vovof-togi: [-26 -27  32  -2 -31 -18 -43 -76  54  18 -11   7 -36 -12  29  -1   1   3
  -8  19   1  17  -4 -27]
tase-lav: [ 22 -14   8  14  17   7  -5  12  31  47 -21  11  -8 -20  21  -1  26 -41
 -28  -4  17  27 -50  -9]
tase-lav: [ -2   5  -5 -18 -24  -1 -11 -16  37  18 -22   1  27  -3 -30  34  27  31
   0  11   4  19 -21   6]
budiv-velaf: [ 20  11   7  44   0  -4  16  76 -20 -24   5   4  44 -29   6  -2  47   7
 -11   4   8   3 -64  13]
fimo-reg: [ -2  10  16 -18 -19  -2  13 -13 -36   9  -2   4   7 -27 -13  -2  11  14
   4  18  -3   0 -19 -16]
fimo-reg: [-22  14  39  -3 -66 -30 -12 -18  -2 -29   4  18   5 -60  14  26  32  60
   4  26 -15   0 -34  -7]
vovof-togi: [-21   1  -2 -28   8 -12  -4 -22 -31 -20  14 -31   2  28 -15 -27 -12  -5
  25 -15  -8   8  33  21]
tase-lav: [  3  -3 -28  -4  36   1  18  26  11 -12   2   4   2  21   7  -1 -21 -10
  -6 -65   0   8  42  43]
budiv-velaf: [ -5  17 -17 -28  -4  13  25  -8 -38   6  -3 -23  20  23 -37   1  -1  -1
  35   6 -10  -2  19   1]
budiv-velaf: [-22   5 -27 -83   4  -5 -14 -57  72  34 -60   3  37  34 -77  70  -7  67
  -2 -38  -4  31  16  43]
vovof-togi: [-18  28 -11 -42 -20  -6  42   8  -4   1 -41   4  66 -13 -46  54  36  56
  24 -39 -17  27 -23  41]
budiv-velaf: [-31  -2  -7 -27  33  -1 -19 -27  56  10 -58 -18  21  63 -33  46 -13  12
  19 -18 -19   7 -18  26]
fimo-reg: [-34  -5  18  10  10 -14   1 -14 -30 -43  -1 -16  13  26  -5 -16 -20  21
  22   4 -17 -20   1  -2]
fimo-reg: [  0  -2  12  19  -7 -13 -22   5 -10 -38  40  12 -45 -16  41 -18 -30   1
 -13   7  -4 -29  32  -7]
budiv-velaf: [  0  12 -14 -21 -37  -6   5  -2   6   2  11  -9  13 -16  -6   9  33   7
  16 -15   0  30  18  26]
tase-lav: [  8  50 -17 -63  -2  15   6  16  20  24 -52  18  31   2 -71 103  -2  61
   5  18 -23 -21 -39  15]
fimo-reg: [ 15  -5 -32  22 -29  15 -35  -3  76  13  10 -12  -9  27   4  22  16 -14
   7  27  11   7  25  -3]
fimo-reg: [ -6 -15  -1  -9  41 -21 -34   5  14 -19   4 -21  10  30  -9 -25  -5  -3
 -18 -31  11  20  -1  43]
budiv-velaf: [ -3  -2 -14  -2  -4   2 -25 -10  44  -1  -9  -7  10  28 -20  23   0  18
   1  11   2   0   6   8]
fimo-reg: [ -5  -2  -8 -10  13  11  10 -13  30  28 -16  11 -48   8  41  19 -26 -47
  11 -34 -17   2  29   1]
vovof-togi: [  4  24 -19  35 -21  38  38  23 -55 -15  14 -26  13  38 -18   2  -8 -18
  61  66 -21 -53  15 -48]
vovof-togi: [ 32 -23  23  -3  44  -6  31  23 -51  43   0  23   6 -61  15 -62  22 -37
 -60 -43  38  42 -47   0]
vovof-togi: [-34  13  16 -24 -30 -11  12 -36 -65 -24   5 -40  31  15 -36 -20  14  21
  53  30 -18   0  -1  -8]
vovof-togi: [-52 -16  58  -3 -77 -41 -78 -96  69 -13 -18  -4 -11 -21  10  26  31  60
   7  64 -11  14 -46 -29]
vovof-togi: [-10  -8  27 -27 -28  -6 -14 -62  22  30 -20  34 -25 -38  -3  22 -12  38
 -24  23   2  -3  -9 -37]
vovof-togi: [  2 -17   7   8   8  -6 -27 -13  38  14  -2   4 -24  -2  24  -6  -1 -19
 -20  -4   9  13  -5  -1]
fimo-reg: [ 28  -5 -19  30   8  28  34  28  25  30  -7  44 -23 -21  32  20 -17 -20
 -24 -18   7 -15  16 -22]
budiv-velaf: [ -2  18   9 -46  57   6  38  10 -73   8 -21  10  -5   3 -25   2 -48  -2
  -3 -25 -18 -27  -7   2]
vovof-togi: [  1 -23  10  22  -7  23 -34 -51  54  56 -20 -10 -49  26  26   1  -6 -61
  10  57   2  -4 -15 -61]
tase-lav: [  6 -26  24  12  49 -28 -23  19  32 -15 -13  47   2 -32  13  -3 -20  44
 -81 -44  23   3 -35  23]
budiv-velaf: [  2   1   6   1  24   4  26  17  -6   7 -27  29  15 -15  -7  19 -11  21
 -21 -20  -2  -9 -26  -1]
fimo-reg: [-18  -3  -6  -1 -19  24   2 -55 -14  16  -5 -32  -6  50 -26  -8 -18 -16
  49  58 -11 -23  27 -51]
fimo-reg: [ 25   6  -6  -7 -13  18   9  -3   1  36  14  25 -53 -33  31   6 -15 -34
 -12   5   2  -8  26 -26]
tase-lav: [-12 -18  -6  11  14 -15  -8   0  15 -22   6 -13  17  20   4 -23   4   2
  -2 -34   8  21  17  30]
budiv-velaf: [-16 -10  17 -20  41  -7   0 -15   1  17 -47  -2  31  17 -34   7  -2  17
 -12 -13   1  11 -50   6]
tase-lav: [ 12  11   2  -9   8   9  -3  11   0  23  -8  -1 -17  -4   6  13   2 -28
   2  11  -6  -3 -20  -6]
tase-lav: [-12 -13  17  18  14 -10   3   0 -24 -17   7  -8  -3   2  20 -33  -3 -16
   2  -9  -1   1  -6  -1]
tase-lav: [-22  47   0 -69 -34   3  18 -25 -24  13 -21 -12 -12  -4 -18  57   1   5
  57   5 -45  -5   6  10]
tase-lav: [ -2  10  18  -5  36  -5 -18  23 -14  -3 -15 -17   0  17  -3   3  -1 -23
   3  11 -11  -8 -52   9]
tase-lav: [ 33 -15 -33  31  33  32  46  42  28  44 -28  22  31   4  -4   6  14 -25
 -25 -37  25  19 -11   0]
budiv-velaf: [  6   8 -16  -6   2  11  -5  -1   4  -6  13   6 -26  15   0  12 -34   1
   3   9  -7 -28  40  -7]
fimo-reg: [-56 -13  17   3  45 -21   2 -19 -17 -49 -25 -30  20  63  -3 -15 -32   7
  35 -35 -29 -10   2  25]
vovof-togi: [-44  17  23 -66 -46 -28 -29 -77  -5 -25  -9  -1   5  -6 -48  35 -17  90
  17  28 -23 -13  16   0]
budiv-velaf: [  1  11 -17  -7   1   2  -3  14  39  -5 -10  17  -5   5   2  43 -12  19
  -4 -20 -10  -9  16  20]
[-21 -15  15  -5  35 -20 -24 -16 -41 -40  15 -32  15  39 -27 -50 -24  13
   0   7   4 -10   4   9] : fimo-reg
[-21 -20  10   7  -2 -14 -44 -33  47   3 -13 -32   8  34  -1  -9  23 -13
  11  13   5  28 -22   7] : budiv-velaf
[-27  24  11 -39 -24 -11  11 -22 -11 -13 -30   7  36  -8 -46  49   4  72
  18   9 -22 -10 -21   6] : tase-lav
[-21 -27  -4 -16   6   5 -38 -79  62  23 -18   1 -36  43  -8   9 -46   6
  -4  12   1  -8  44 -24] : budiv-velaf
[-16 -17   5   3 -27   4  43 -46 -14  10   4  33 -25 -31  29 -14 -25   9
   2 -26  -3  -3  55 -30] : vovof-togi
[ 17  10 -14 -24  20  24  38  12   1  60 -45   4  26  -1 -28  27  21 -23
   3 -16   3  23 -37   1] : vovof-togi
[ 25  34 -36 -17   0  51  79  25 -39  39 -27  28  18  -1 -43  51 -23  12
  20  10 -14 -39  17 -33] : vovof-togi
[-10 -16  -2 -13 -31  -3 -52 -60  67  26  -9 -19  -6  23 -17  11  17   5
   5  36  11  23   3 -12] : fimo-reg
[  6  -3  28 -14 -18   5  76 -15 -75  41 -20  38  30 -79 -11 -22  25  21
 -18 -13  13  20 -37 -38] : vovof-togi
[-12   9  -1  -8  53  -2 -30  20  17 -16 -28 -27  13  62 -27  24 -20  -4
  10   7 -17 -19 -34  24] : budiv-velaf
[ -8  -1  11 -18   0 -22  -7   1   9  -5 -10   1  23 -18  -6   3  25  22
 -13 -29   4  31 -25  33] : vovof-togi
[ -5   9 -10  -2  -4  24  61  -7 -41  13  -7  16 -14  -3   9   6 -29 -13
  27 -13 -19 -24  38 -27] : budiv-velaf
[ 25  17 -20 -59  57   7  20  30 -32  32 -18  -3  21   6 -48   3  -7 -10
 -21 -43  10  19 -11  40] : vovof-togi
[ -7   3   2 -55   2  14  58 -54 -70  36  -2  24 -34 -26  -7 -18 -49  -6
   6 -26  -9 -10  60 -30] : budiv-velaf
[-25  30   2   3 -67 -12 -29  -8   5 -48  36 -33 -32  10  33  23  12  -7
  66  39 -39 -18  33   6] : fimo-reg
[ 16   4 -26  -2   5  26   7   1  -4  25   5 -19  -6  30 -14  -5  -5 -36
  18  17   4  -4  23 -13] : fimo-reg
[-29  14  -3 -11 -26  -5  14 -15 -21 -25  -3 -28  29  23 -21   7  13  19
  49   4 -21   2  12  11] : vovof-togi
[ -8  15 -19 -36   6   4  37  -4 -41 -11   4   1  11   8 -26   3 -25  20
  17 -33 -11  -8  49  18] : vovof-togi
[ -9  10   2 -13   1  -2 -26  -5   7   1 -12 -35  16  32 -26  10  18  -8
  24  28  -8   6 -29   7] : vovof-togi

pavsobuv: [ 34   3  16  -9  -7   3  37   6  46  56 -44 -75  -6   6 -22 -22 -52 -44
   3   4  53 -48 -28  21]
tapuliga: [ 13   5 -25  19   5  -7 -27  17   5   1  -7  12  -5  -8 -28   0 -16  -3
  -9  12  -9  -4   6 -13]
zazostuduz: [  9 -10   9  -5   0  -3 -16  25 -10 -37   0  21  10  15  40  -4   3  -7
 -17  -3 -16  35  20  -4]
kebsimif: [ -8 -19 -22  13 -12   9  -2 -12  24  12   6 -15   8  22  10 -22  17 -45
 -11  16  -1 -11  25 -22]
tapuliga: [-10  42 -23  -8  -6 -11 -36 -28 -36   3  30   2  -1 -36 -23  29  50  82
   7   4  26  10  14  11]
kebsimif: [  1 -33   3  19  -8  26  52 -20   2  46 -49   4  -9   2   8 -21 -22 -12
  28 -29   1 -11 -19  13]
pavsobuv: [ 48 -23   3  20 -18   4  55 -11  -7  38 -67 -53 -44 -15   2 -12 -38  22
   5 -10 -15 -52 -48 -47]
zazostuduz: [ 11  27   3   9 -14  -3 -28   8  38 -35  29  49  35  29 -10   5  27 -30
 -55  23  -9  55  45  12]
pavsobuv: [-22  42 -31  11 -27   1  -8  -1  32 -27  -8  27  20   6 -12  -4  39  15
  11  42 -16  -5  56   6]
kebsimif: [ 66  18  14   5  16   6 -72   7  10  36 -47   1   8   1 -21 -12 -36  -3
 -42   4  48  45   2   5]
pavsobuv: [-21  41 -14  18 -24  18  -2 -38  29   7   0  42  23  -1 -36   7  47  25
   6  20   5  20  38  27]
tapuliga: [ -8  11 -40  -6 -11 -12  -5 -14 -18  29  18  -3   7  -9  -4  -1  31  22
   2  -9  34  -3  22  21]
zazostuduz: [ 12  -9 -27  11 -39   3 -10  26  -2 -42 -22 -29   8  10  60 -19  28   7
   0  24  -8   6  61 -17]
zazostuduz: [-44  20 -25 -35   8 -23  38   6   9  22  10  24  17  14  -5 -11   6 -17
  29 -10  16 -34   9  48]
pavsobuv: [ 10 -42   8 -17 -11   9  53 -36  25  67 -15 -82  -8  35  34 -40  -4 -66
 -12  -9  33 -50 -22 -28]
kebsimif: [ 11 -35  16  38   3  41 -10   0 -27   1 -50 -31 -29 -41   3   3 -36  37
  51  -9  -7  -2 -25 -13]
zazostuduz: [  9   7 -42  20 -25   0   1 -18   1  28  -7 -49 -15 -22 -21  -2  16  24
   9  18  18 -39  10 -19]
tikivligu: [ 25 -41 -47  60 -33  37   1 -32   5  72 -26 -40  -8 -16 -19 -22   1 -14
   2 -10  40  -1  17  -2]
kebsimif: [  3  -6 -26  -4  -9  -7 -11  -8  10  14   4 -14   8  22  18 -21  21 -27
 -21  12   9  -8  26 -21]
tikivligu: [ 23  -8  18  25 -18   9  39   4   3 -23 -34  31 -12   2   9   4 -11  16
  -9  -7 -50  13 -11 -18]
kebsimif: [ 23  15  30  17   4   7   1  51  42 -44 -53  24   1   6 -16  -3 -58 -21
   6  25 -37   3  -4   4]
tikivligu: [-14  50 -17  -9 -23 -33  51  53  51 -61 -17  57  19  27  -8  -3  -4 -15
   0  34 -56 -25  36  20]
zazostuduz: [-45  -7 -43   9  14  -5 -20  -2 -43 -16  13  29 -16 -26  -2   8  21  43
  46   1 -35 -23   7 -23]
kebsimif: [ 47 -47 -26  25 -42  12   3 -15 -14  21 -26 -99 -24   2  54 -27  17  -2
 -22   9  13 -22  16 -67]
tikivligu: [-23 -19 -48   5 -31  -2  18  -3 -43  -5  14 -27  -5 -19  41  -2  45  41
  33 -11   7 -14  34   5]
pavsobuv: [ -7  32 -13 -42  35 -50 -10   5 -13  13  44  68  10  17 -26  11   5  -5
 -42 -18  -3   8 -16  10]
tapuliga: [ 35  16  16  13   2  17 -36  12  60  24 -29 -59   7   2 -43 -13 -45 -48
 -12  37  47 -12   0   8]
kebsimif: [-51 -19   7   3  -6  12  55 -48 -18  16  72   2  -3 -16 -19  29  38  10
  21 -33   1  -4 -27  27]
tikivligu: [-24  24   0 -19  -8  -3  28   4  13 -21 -46   6  -1  10  23 -15   7  21
  40  22 -26 -39  13  -7]
pavsobuv: [  8  24 -11  -1  19  -8 -28  20  -3  24  -2   8   3 -26 -49  12 -33  12
  12  -8  39   4 -10  47]
tapuliga: [  1  14   7  18 -33  22   1 -25  14  -8   8 -46   2 -17  -9  13  32  27
   8  22  19   2  18   4]
tapuliga: [  9 -26  14  26 -37  21  67 -24  16  -5 -28 -16 -14  13  25 -10  11  -4
  -2   1 -41 -16  -7 -36]
pavsobuv: [-12  -4 -31   5  -9 -10 -10   9 -10 -25   5  11  -1   6  22  -7  24   5
   0  15 -29  -9  28 -30]
pavsobuv: [ 23  27 -15   0   8 -39 -30  71   2 -62  11  44   6   0 -13  15 -25   0
 -31  17 -36  17  17  -1]
tapuliga: [  3   5   1   5 -12   6   6 -16  13   9   2 -11   2   3  -7   0  12  -2
  -7   7   6  -1   4  -2]
tikivligu: [ 25   3 -15   7  -6 -20 -25  41  23 -27  25  -4  12  15  -5  -1 -10 -42
 -45  19  -2  13  24  -6]
tikivligu: [-28 -21 -40  28 -13  19 -37 -21 -33   7  52 -46  -4 -41 -10  17  41  29
  30   1  33   2  24   6]
zazostuduz: [-22  10 -36 -17  20 -30   8  -9 -17  35  33  46   2   1 -29   4   8  -2
  -7 -22   4 -13 -11  14]
kebsimif: [-53   6 -23 -32  33  -8 -28 -38 -68  34  37  29  -1 -27   0  14  39  61
  43 -34  32   4  -8  27]
tapuliga: [-25  -8  42 -20  33  -1 -16  28 -17 -53  26  30   4   1  18  17 -17  -5
  14 -10 -26  25 -17  11]
tapuliga: [-14   3 -45  14 -19  -2  -8  -7  10  20  42  -8  17  -4 -23   1  31 -15
  -7   4  32   2  36  27]
kebsimif: [ 36  29   6 -29  15 -44 -32  56 -14 -43  13  50  15  14  14  11 -15   5
 -53  -7  -7  45  11  15]
tapuliga: [-26 -32 -10  12  -8  -2  44  12 -12 -23  31  17  -4   1  15   7   5 -16
  11 -19 -35  -4  -3   4]
zazostuduz: [-12  -5 -25  21 -25  10 -12   8  -8 -21  30 -23   8 -20   3  12  28  15
  14   7  15  12  36  20]
zazostuduz: [ 48  26  45 -27  34 -18 -72  52  -7 -60 -50  13  -7  10  30  -2 -43  18
 -28  27 -28  25  -8 -44]
pavsobuv: [ 21  12  32  -8  -2   5  23  11  35  13 -25 -37   2   3 -16  -4 -37 -22
   2   6  26 -15 -20  25]
tikivligu: [ -4  22 -66  77 -43  19  -2  15  82   8   9   9  21 -11 -96   1  -3 -48
   1  49   4 -15  56  32]
pavsobuv: [-16  43  18 -32  17  -2  22 -19  12  43 -32 -17  -4 -18 -39   3 -21  29
  47  -1  39 -44 -33  42]
tikivligu: [-34 -29 -19  -6  17  20 -25 -31 -41  26 -27  19  -2   2  44 -25  23  19
  41 -16   2   3  14 -15]
tapuliga: [  9   7   6  27 -22  21 -24  10  -5 -42 -17 -36 -10 -32   3  15   7  47
  26  27  -7   5  17 -10]
tikivligu: [ 43 -41 -39  47 -37  20 -29  18   9  -8 -53 -45  -8  12  46 -38   0 -24
 -17  29 -13   0  50 -60]
zazostuduz: [-32  23   9 -19   8   2  39 -15  30  36   1 -12   6  -3 -40   1 -13 -14
  36  -1  30 -40 -21  46]
zazostuduz: [ -8 -27  31   9  14  24   5 -10 -14 -14 -33   0 -20  -5  22  -3 -17  12
  29  -3 -37  -6 -28 -35]
kebsimif: [-13 -48 -25  35 -22  36  15 -34  17  35 -20 -45  -8   9  17 -32  13 -38
  20  10   1 -30  15 -35]
tikivligu: [ -9  -9 -19  16   1   9  16 -23  -2  48  10  29   6  -7 -32   1   1  -8
   3 -28  21  11  -6  34]
[ 13 -41 -26   8  -4  -6 -11  30 -40 -19 -16   1  -9   4  59 -18  -3   1
  -1 -15 -21  10  19 -28] : kebsimif
[ -3 -15  42   2 -15  32  29 -27  23   4 -13 -38   3  11  20  -7   5 -18
  11   2  11   1  -8   4] : pavsobuv
[  9 -28 -11  65 -52  38   9  -4  27 -53 -25   3   0  12  30 -11  31  -9
  -8  35 -64  19  50 -53] : tapuliga
[  4 -11 -45  40 -45  16  23 -39  14  33   1 -40  -8  -8 -14  -8  38   5
  -3  14   7 -26  24 -24] : zazostuduz
[ -9  -2  -9   4  11  -5  -6  12  30  14  39  -2  14   8 -37   2 -17 -56
 -14   3  20  -3  -1  25] : tapuliga
[ 24 -31 -16  15   0  12 -18 -11  -1  44 -14  10   9  19  13 -25  -4 -37
 -30 -20  25  31  13  -1] : kebsimif
[  4   4 -44  -4  10 -20 -24   5  -3  33   2  31  10  13 -11 -17   2 -19
 -21  -6  16   3  19   4] : tapuliga
[  3 -23 -50  44 -22   5 -22  26 -18 -41 -19  38  -3  -2  28 -11  16  13
   3  13 -53  17  50 -35] : tapuliga
[-43  38  80 -21  47  17  25 -31  62  24  50  68  31  11 -96  33 -31 -53
   0 -17  20  27 -59  85] : zazostuduz
[ 15  -4  41   3   5  22  19 -20   3  31 -17 -22  -7 -15 -19   9 -26   7
  10 -21  28   8 -39  25] : pavsobuv
[ 16 -27 -60  48 -52  -1   2  34 -10 -42   5 -13  -1  -5  33  -6  27   3
 -11  15 -29   8  61 -23] : tikivligu
[ 15  40   5 -26 -22 -26  66 -12  56  14 -34  -7   1  38  -6 -20   3 -22
 -27  27 -19 -54  -6 -22] : pavsobuv
[ -1  25  -6 -31  23 -29 -20   5   3  18  33  73  32  28 -13  -1   9 -26
 -45 -21  22  43  12  41] : kebsimif
[  5  14  44 -21  32  -9  10   2  12  10  10 -11 -12  -8 -41  19 -43 -10
  -2  -6   5 -19 -60   7] : tapuliga
[-13 -30  22 -22  19  23   4 -54 -55  50 -33 -21 -20 -11  43 -13  11  44
  39 -38  23  -5 -35 -14] : tikivligu
[ -2   0 -20 -12  10 -22  -9  12 -17  -3  18  41   7  12  11  -2   9  -5
 -22 -13 -10  16  10   0] : zazostuduz
[  4 -19  51 -48  54 -13  -5  -2 -14  47  48  -8   7  10 -10   9 -41 -49
 -26 -52  58  23 -62  44] : pavsobuv
[ -3  25 -17  -1  -9  -7 -14  28  31 -16  -5  -6  16   6 -12  -7  -4 -18
   4  28  11 -10  32  19] : pavsobuv
[-11  -6  29 -16  16   2 -11  11  -6 -25  25   6   9   6  15   9  -3 -12
  -2  -7   0  23  -6  13] : pavsobuv
[-25  13  38 -55  16 -11  32  -1  24   0  -3 -34   6  26  24 -13  -8 -30
  18   8  13 -41 -20   9] : pavsobuv
[ 21  37  24 -18   6 -10 -10  12  31  11   9 -20  13  -1 -37  11 -22 -13
 -19   8  44   5 -10  39] : zazostuduz
[-33  -2  16 -14   1  15  47 -11  20  12 -35 -15  -2   7  10 -16 -11 -10
  53   3  -3 -44 -12  14] : zazostuduz
[ -5  -2 -19  10  -1  -2 -16  14   8 -11   5  20   9   7  -2  -6   3 -18
  -6   9  -9   8  22  -1] : tikivligu
[ 26 -18 -59  54 -49  16   2  12  18  12 -40 -40  -5  -8   2 -24   4  -8
   6  24   5 -18  49 -16] : tapuliga
